Each row has a class, written after it.
7; 2; 3; -18; 22; -14; 46; -10; 5; -3; 5; -5; 11; -4; 2; 21; -11; 6; 7; 12; 2; -18; -4; -4; -6; -18; 9; -1; 34; 4; -3; -1
Besup
13; 7; -10; -11; 27; -15; 40; -3; -7; -2; 3; 3; 9; 3; 11; 22; -29; 13; -14; 49; -15; -2; 4; -2; 7; 20; 44; -14; 24; -11; -14; 14
vidom
3; 3; -5; 0; 28; -13; 61; 2; 2; 0; 10; -11; 2; -13; 7; 18; -16; 11; 5; 3; 2; -8; -6; -8; 4; -12; 12; -7; 22; 0; -2; 8
rugo
-2; 4; 9; -10; 26; -14; 31; 6; -2; 2; -13; -6; 8; 3; 7; 25; -23; 2; -4; 1; 4; -11; -9; -9; -3; -5; 10; -3; 31; -7; -7; 3
vidom
-7; 5; -3; 1; 9; -6; 33; 15; -17; 37; -10; 8; -5; 26; 16; 32; -43; 14; -6; 34; -6; 2; -10; -20; 10; -5; -8; -5; 5; -9; -5; -11
favup
7; 16; -2; -10; 6; -7; 24; -10; 0; 5; 7; 6; 13; 10; 2; 7; -5; 4; 1; 24; 5; -5; 3; -1; 4; -2; 26; 0; 16; 1; -12; 7
rugo
-11; 4; -6; 0; 27; -15; 45; 3; -11; -1; -7; -2; 12; -7; 13; 26; -18; 8; -1; -7; 5; -12; -8; -7; 0; -14; 2; -2; 30; 2; -3; -1
favup
5; 4; -4; -1; 13; -9; 34; -6; 4; -1; 4; -6; 2; 2; 9; 14; -5; -3; 1; 0; 4; -14; -9; -5; 1; -12; 1; -6; 16; 4; -6; 6
rugo
-8; 4; -8; 14; 32; -16; 62; 2; -4; 8; -1; -11; 12; -9; -4; 21; -27; 4; -1; 2; -7; -1; -5; 0; -4; -17; 6; 2; 20; -3; 7; 1
zasuf
28; -7; 1; -22; 42; 12; 106; 19; -9; 8; 15; -15; 15; -6; -14; 0; -25; 3; 4; 6; -6; -8; -1; -2; 3; 7; -6; -12; 3; -25; 16; 8
lupeb
5; 5; -2; -20; 15; -7; 29; -13; 1; -2; 2; -6; 22; 4; 13; 2; -17; -12; 6; 8; 9; -12; 4; 2; 0; -7; 19; 2; 28; 7; -4; 8
totos
32; 14; 13; 7; 8; 24; 51; 49; -15; 41; 15; 3; 1; 10; -17; 12; -8; 17; -6; 49; -11; 24; 2; -15; 26; -5; -18; -1; 26; -1; 0; 9
ber
1; 4; -3; 11; 16; -12; 37; 3; 0; -12; 6; -10; 4; -11; -2; 10; -1; 14; 3; 14; 1; -5; -4; -2; 7; -8; 14; -2; 13; 9; 2; 12
rugo
6; 14; -20; -4; 24; -6; 46; 15; -8; 3; 17; 14; -4; -9; 32; 15; -29; 16; -12; 3; -22; -4; -2; -14; 13; 16; -20; 4; 10; -15; -19; 8
rugo
-20; 12; -10; 48; 13; -3; 48; 3; -20; -30; -16; -7; 17; -19; -6; -5; 9; -6; -23; -2; -19; -6; -24; 17; -11; -15; -32; 4; -2; 13; 24; 15
siku
-12; 6; -3; -2; 16; -18; 37; -1; 7; -2; 3; -2; 6; -4; 23; 22; -28; 8; -1; -9; 0; -3; -6; 2; 2; -21; 16; -5; 16; 1; -2; 1
lupeb
-8; 15; 13; 22; 29; -4; 57; 28; -8; -25; 0; -12; -7; -27; 3; 10; 12; 8; -23; 2; -42; -7; -18; -17; -2; 11; -33; -1; -22; -3; 1; 18
Vupo
2; -10; 2; -14; 29; -17; 52; -11; 7; -9; -9; -4; 6; 8; 14; 18; -21; -7; -2; 12; -3; -11; -14; -7; -2; -6; 12; -2; 27; 6; 0; 8
ber
12; 5; 5; -13; 22; -9; 31; -4; 4; 6; -3; -2; 7; 3; -3; 15; -22; -4; -3; 12; -2; -6; 2; 3; -1; 10; 30; -3; 31; -9; -3; 10
vidom
8; 15; 3; -15; 19; -10; 45; -4; 9; -7; 11; -7; 19; -2; -6; 14; -26; 13; -2; 4; -6; -2; -6; 3; -2; -8; 20; 5; 35; 6; -9; 13
totos
4; 0; 3; -4; 22; -13; 41; -2; -5; 2; -2; -5; 10; -6; 8; 15; -18; -5; -2; 0; 3; -14; 2; -4; 3; -1; 6; -1; 14; -5; -3; 2
Lomeg
11; 5; -1; 2; 6; 6; 57; 35; -36; 45; 1; 7; 16; 49; -3; 24; -35; 19; -12; 51; 4; -8; -1; -23; 15; -7; 5; -3; 17; -21; 10; -3
Lomeg
-1; 43; -5; 15; 40; 3; 82; 7; -22; -3; 15; 7; 35; -38; -3; 3; 19; 4; -11; -23; -8; 4; 6; -6; -4; -11; -16; -13; 32; -25; -20; 21
siku
5; 4; 2; -1; 14; -9; 45; 3; -7; 6; -1; -8; 17; 7; -3; 16; -17; 3; -1; 5; 2; -10; -2; -4; 4; -7; 11; 3; 34; 4; 2; 2
Vupo
-1; 11; 1; -1; 32; -10; 66; -4; 11; -5; 5; -11; 9; -9; 8; 21; -19; 0; -5; -5; -6; 2; -9; -3; -1; -10; 14; -5; 35; 3; -4; 12
ber
-1; 1; 5; 1; 11; -13; 29; 1; 1; -14; 1; -8; 10; -2; 12; 16; -6; 1; -4; 5; 7; -16; -8; -4; -1; -9; 8; 1; 21; 6; -4; 8
Lomeg
-3; 0; 9; -7; 14; -20; 32; -4; 8; 2; -2; -7; -1; -8; 5; 18; -8; 9; 6; 14; -2; -1; -5; -6; 6; -11; 20; -11; 24; -2; -6; 13
siku
3; -12; -3; -5; 12; -18; 3; -2; 6; -4; -4; -9; 8; 7; 11; 12; -7; 8; 10; 11; 8; -7; -5; -5; 6; -17; 6; 1; 23; 10; -13; 10
zasuf
5; -3; 4; -12; 16; -5; 36; -7; 3; -4; 5; 0; 7; -12; 6; 11; -11; -8; 10; -9; 0; -3; 1; -1; 1; 10; 12; 4; 26; -2; 0; 2
Kepor
-12; 24; 12; -9; 30; 6; 88; 2; -17; 4; 12; -20; 33; -12; 12; -2; -14; -10; 9; -11; 5; -6; -1; -18; -11; -21; -34; 0; 18; -6; -20; 4
Kepor
-8; -24; 13; 6; 23; 5; 8; 27; -21; -2; -29; 1; -17; 37; 21; 17; 18; 10; 1; 38; 0; -19; -30; -29; 0; -18; -1; -3; 22; 9; 27; 37
siku
19; 28; 17; -63; 1; 8; 31; 13; 13; 5; 26; -13; 13; 4; -3; 10; -14; 14; -1; 19; -15; -11; 6; -3; 3; 16; -3; 0; 12; -15; -26; -3
Besup
1; 1; -2; -18; 18; -21; 34; -10; 4; -12; -2; 6; 11; 1; 22; 15; -11; 1; 0; 17; -3; -22; -6; -4; -2; -5; 12; 1; 21; -1; -6; 2
Besup
-11; 31; 23; 17; 19; 1; 36; 30; -25; 6; -11; 0; 13; 13; -17; 11; -12; 29; -18; 42; -29; 10; -15; -22; 2; -16; -31; 9; -20; 3; -9; 17
totos
-14; -17; -10; -4; 35; -7; 44; 15; -24; 6; 8; -5; 0; 6; 43; 6; -6; 6; 11; 18; 8; -17; 8; -29; 7; -26; 3; -20; -3; -7; 8; 10
lupeb
1; 7; -2; -10; 33; -13; 61; -12; 5; 0; 2; -6; 14; -14; 4; 16; -26; -5; -3; -6; -5; 2; 1; 1; 1; -2; 9; -2; 25; -2; -6; -1
ber
-21; 21; 4; -4; 28; -11; 114; 8; -3; 4; 6; -28; 18; -27; -8; 11; -68; 19; -9; -15; -25; 12; -15; -1; -7; 8; -16; -2; -24; -29; -4; -22
Kepor
-3; 12; -3; -12; 9; -11; 26; -6; 11; -10; 9; -15; 15; -7; -2; 8; -10; -3; -2; 2; -9; -6; 0; 12; -5; -2; 11; 4; 15; 4; -8; 5
zasuf
2; 16; 9; 7; 31; 1; 64; 3; -2; -11; -1; -24; 19; -37; 2; 3; 11; -22; 5; -17; -2; -2; 3; -9; 7; 18; -43; -18; -12; -16; -18; 4
favup
7; -10; -2; 7; 45; 1; 90; 4; -9; -8; -8; -18; 10; 13; 1; -1; -15; -8; -8; -5; -14; -14; -20; -17; -4; -3; -35; -8; 0; -12; 11; 22
ber
7; 10; -7; -7; 53; 19; 82; -2; -39; 28; 1; -4; 21; -6; -19; 19; -21; -23; 0; -11; -6; -11; 20; -12; -8; 23; -14; 1; 23; -24; 20; -13
Vupo
4; -11; 6; 35; 22; 6; 37; 22; -9; 32; -17; -12; -18; 2; 10; 16; -13; -17; -2; -4; 8; -6; -19; -13; -1; -36; -31; -9; 20; 6; 17; 6
vidom
-5; -4; 10; 4; 23; -9; 43; 0; 5; 14; -2; -6; -11; -2; 11; 30; -20; 5; 7; -11; -3; 3; -14; -18; -2; -18; 8; -8; 19; -3; -3; 6
Kepor
23; -3; -6; 28; 17; -11; 91; 9; 11; -9; 27; -3; -11; -8; -18; 3; -13; 36; -5; 56; -29; 6; -15; -8; 3; 0; 9; -11; 2; -2; 0; 27
favup
5; 5; -2; -9; 27; -10; 48; 1; 0; 3; 1; -8; 15; -8; 0; 14; -27; 4; 0; -7; 1; -5; -5; 2; 1; -16; 18; 1; 31; 5; 4; 6
totos
-4; 1; 3; 0; 19; -12; 49; 3; 0; -8; 0; -8; 6; -13; 5; 6; -1; 3; 1; -4; -5; -10; -10; -3; -1; -13; -1; -5; 26; -3; 4; 16
siku
-8; 17; 1; -9; 37; -23; 41; 14; 0; -13; 1; -11; 16; -10; -6; 40; -31; 33; -9; -16; -21; -1; -2; -8; 12; 2; 25; -2; 26; -8; -6; 14
totos
11; 0; 5; -8; 22; -18; 43; 8; 7; -6; -8; -9; 6; -2; 8; 25; -18; -8; -10; -6; -6; -19; -13; -1; 2; 0; 9; -5; 38; -3; -3; 11
vidom
-12; 10; 4; -13; 5; -15; 18; -8; -6; -2; 1; 4; 16; 3; -3; 15; -1; 14; 3; 10; 6; -7; -1; -6; -4; -15; 18; -5; 28; -4; -8; 1
siku
-5; 8; 3; -2; 22; -12; 36; 0; 2; 0; 3; -10; 11; 1; -10; 25; -10; 8; 2; 4; -5; -4; -4; -7; -7; -11; 6; 1; 21; -2; -5; 4
zasuf
14; -20; -13; -2; 32; 3; 69; 11; -16; 17; 8; -28; 11; -12; -22; 10; -31; 9; 11; 1; 3; -3; 0; -7; 1; -11; -33; -10; 0; -12; 9; -18
zasuf
20; 18; 5; 7; 9; 14; 55; 48; -19; 24; 6; 1; 13; 7; -20; 20; -10; 22; -11; 20; -15; 0; -4; -7; 18; 0; -27; 2; 16; -16; 15; -4
Besup
2; 12; 4; 36; 18; 17; 49; 31; -8; 4; -8; -13; -9; 8; -5; 7; 1; 17; -13; 0; -12; 9; -28; -21; 6; 5; -42; -14; -33; -22; 3; 15
rugo
-5; 4; 9; -16; 9; -11; 25; -4; 3; -3; -3; -2; 7; 4; 7; 11; 0; 7; 3; 12; 3; -7; -9; -5; -2; -10; 19; -7; 27; -3; -6; 13
siku
2; -16; -2; -22; 16; -3; 7; 4; -23; 6; -11; 15; 15; 30; 15; 10; -16; 6; 9; 22; 18; -18; -4; -25; -1; -6; -4; 7; 19; -3; 4; -8
totos
7; -1; 7; -12; 22; -4; 44; -4; -4; 6; 0; -11; 10; 12; 6; 12; -11; -3; 7; 18; 5; -13; -1; -10; -1; -5; 23; 0; 36; 6; 1; 12
Vupo
9; -2; -6; -9; 32; 1; 72; 8; 12; -13; 7; -16; -11; -34; 27; -3; -17; -30; -9; 38; -33; -3; -8; 15; -3; 36; 7; 2; -8; 0; 11; 15
zasuf
4; 19; 16; -26; 21; 20; 69; 43; -28; 30; -3; -23; 22; 32; -15; 15; -23; 23; -5; 25; 1; -8; -14; -16; 6; -15; -13; -6; 17; -10; 1; 8
favup
-2; 2; 9; -10; 13; -16; 24; -5; 6; -2; -5; -3; 6; 8; 11; 18; -8; 6; 7; 21; 3; -15; -8; -7; -2; -18; 11; 1; 23; 7; -2; 3
Besup
-2; 11; 22; -14; 22; -8; 36; 8; -11; 24; -16; -10; 11; 51; -5; 39; -24; 9; -5; 22; -7; -13; -17; -34; 1; -27; -6; -10; 15; -3; -11; 16
totos
3; -1; 0; -3; 21; -8; 46; -1; 0; 3; -4; -6; 6; 2; 5; 22; -23; 3; 5; 11; 5; -8; -11; 0; 1; -9; 8; 1; 38; 11; 1; 7
favup
-5; -6; -8; 1; 23; -21; 20; -5; 0; -18; -3; -2; -4; -1; 14; 21; -3; 13; 0; 0; -2; -18; -12; -11; 1; -12; 9; -2; 14; 8; -3; 13
rugo
-4; 8; 1; -8; 30; -15; 43; 0; 4; -3; 7; -14; 13; -14; -17; 21; -10; 12; 3; -8; -6; -3; 1; 0; -6; -9; 18; 0; 21; -6; -2; 3
zasuf
-4; -1; 5; -8; 25; -17; 47; -11; -6; -13; -1; -17; 21; -17; -3; 16; -19; -1; 2; -4; 11; -17; -1; 1; -7; -12; 2; 2; 18; 6; -3; -6
Lomeg
10; 18; -7; -16; 5; 22; 18; 15; -29; 45; -4; 7; 20; 34; -39; -9; -25; 14; -20; -4; -7; 9; 7; 10; 7; -10; 3; 4; -7; -16; 16; -12
ber
-4; 5; 1; -6; 18; -7; 38; -11; 8; -4; 7; -11; 2; -14; 24; 1; -3; -19; 5; -5; 0; -12; 3; -1; -4; 1; 22; 0; 25; 6; 0; 9
Vupo
1; 6; 8; -7; 26; -13; 52; -5; -9; -1; 0; -8; 19; -9; 1; 20; -9; -9; -1; 3; 7; -16; 4; -9; -2; -2; 6; -5; 17; -8; -6; 0
Lomeg
18; 14; 12; -4; 15; -2; 22; 27; -20; 9; 14; 28; 3; 22; 9; 38; 28; 11; -14; 23; -10; -19; 2; -43; 8; 2; -12; -10; 24; -20; -23; 18
Lomeg
5; 16; 0; -35; 15; -1; 23; -4; -10; -1; 6; 5; 18; -3; -23; 8; -21; 15; -5; 17; -18; -11; 10; 10; -5; 19; 5; 13; 1; -11; 3; -16
Besup
-2; 6; 4; 6; 21; -15; 66; 3; 5; -9; 2; -3; 7; -8; 16; 25; -18; -1; -6; -6; -13; -5; -19; -7; -1; -7; 6; -1; 28; 1; -4; 12
Kepor
